Below are the code and all the weights of a small trained network. Each question names an input and a class and asks about switching units off, where a switched-off unit gives its printed mean instead of its output.

import numpy as np


def w(rows, s, z=0):
    codes = np.array(rows[::2]) - 128.0
    scale = np.full(codes.shape[1], s)
    scale[-1] = z or s
    return codes * scale


def f(y):
    return y / 2 * (1 + np.tanh(0.7978845608 * (y + 0.044715 * y**3)))


def log_softmax(a):
    a = a - a.max(-1, keepdims=True)
    return a - np.log(np.exp(a).sum(-1, keepdims=True))


def net(x, mask):
    res = np.array(x, float).reshape(1, 2) / 4 @ E
    y = f(res @ A[0][:, :-1].T + A[0][:, -1])
    res = res + np.where(mask, y, B[0][:, -1]) @ B[0][:, :-1]
    return log_softmax(res[-1] @ U[:, :-1].T + U[:, -1])


A, B = {}, {}
E = w([
[101,122,5],'x0',
[12,65,144],'x1',
],0.012)
A[0] = w([
[159,176,137,88],'N1',
[69,99,94,98],'N2',
[172,97,250,89],'N3',
[189,145,123,26],'N4',
[123,186,227,238],'N5',
[98,178,17,252],'N6',
[53,72,190,1],'N7',
[201,116,110,66],'N8',
],0.018,0.0048)
B[0] = w([
[168,59,93,174],'N1',
[130,126,12,180],'N2',
[156,191,114,250],'N3',
[220,107,82,179],'N4',
[81,187,102,246],'N5',
[91,201,120,255],'N6',
[237,102,70,203],'N7',
[185,81,100,184],'N8',
],0.011,0.015)
U = w([
[114,225,157,113],'0',
[170,110,127,102],'1',
[100,182,185,250],'2',
[100,113,251,66],'3',
[144,32,232,87],'4',
],0.016,0.013)

Each question gives the input, the list of numbers given to net, and the class t.
The units are the neurons (one row each of A and B). Each row of codes is followed by its name. A weight is (code - 128) times the scale printed after its matrix; where a second scale follows, it is the last column's (A, B and U).
mask holds one flag per neuron, in row order. A switched-off neuron (its flag False) gives its mean, the last column of its row in B, instead of its output. The means were averaged over made-up inputs and are rounded, as every weight is.
A unit's drop is (log p(t) with every unit on - log p(t) with that unit switched off) / (log p(t) with every unit on - log p(t) with every unit switched off).
The circuit of an input: a set's keep is (log p(t) with only the set's units on - log p(t) with every unit switched off) / (log p(t) with every unit on - log p(t) with every unit switched off). Starting from all 8 units, units are removed one at a time, each time the one whose removal leaves the highest keep (on an exact tie, the one counted first), for as long as the keep stays at least 0.8.
circuit, biggest first: the units of the circuit, biggest drop first
top k neurons: the k neurons with the biggest drops, biggest first
drop of u: that unit's drop, to one decimal
input [-3,-4], class 1: top 3 neurons => [N6; N1; N4]
input [3,1], class 2: top 4 neurons => [N3; N5; N7; N4]
input [-8,6], class 0: circuit, biggest first => [N3]
input [5,7], class 1: top 3 neurons => [N7; N2; N5]
input [3,6], class 1: top 2 neurons => [N7; N5]
input [3,-5], class 1: top 3 neurons => [N5; N8; N3]
input [2,2], class 2: circuit, biggest first => [N3; N7; N4]
input [3,-1], class 2: top 2 neurons => [N3; N5]
input [3,-2], class 2: top 2 neurons => [N3; N5]
input [-4,7], class 1: top 2 neurons => [N7; N6]
input [-1,-3], class 2: top 2 neurons => [N7; N2]
input [1,-2], class 2: top 2 neurons => [N7; N3]
input [-5,-6], class 1: top 4 neurons => [N1; N6; N4; N8]
input [-1,4], class 1: circuit, biggest first => [N6]
input [2,-3], class 2: drop of N7 => 0.6
input [-2,1], class 2: drop of N7 => 0.1
input [0,-2], class 2: drop of N2 => 0.2
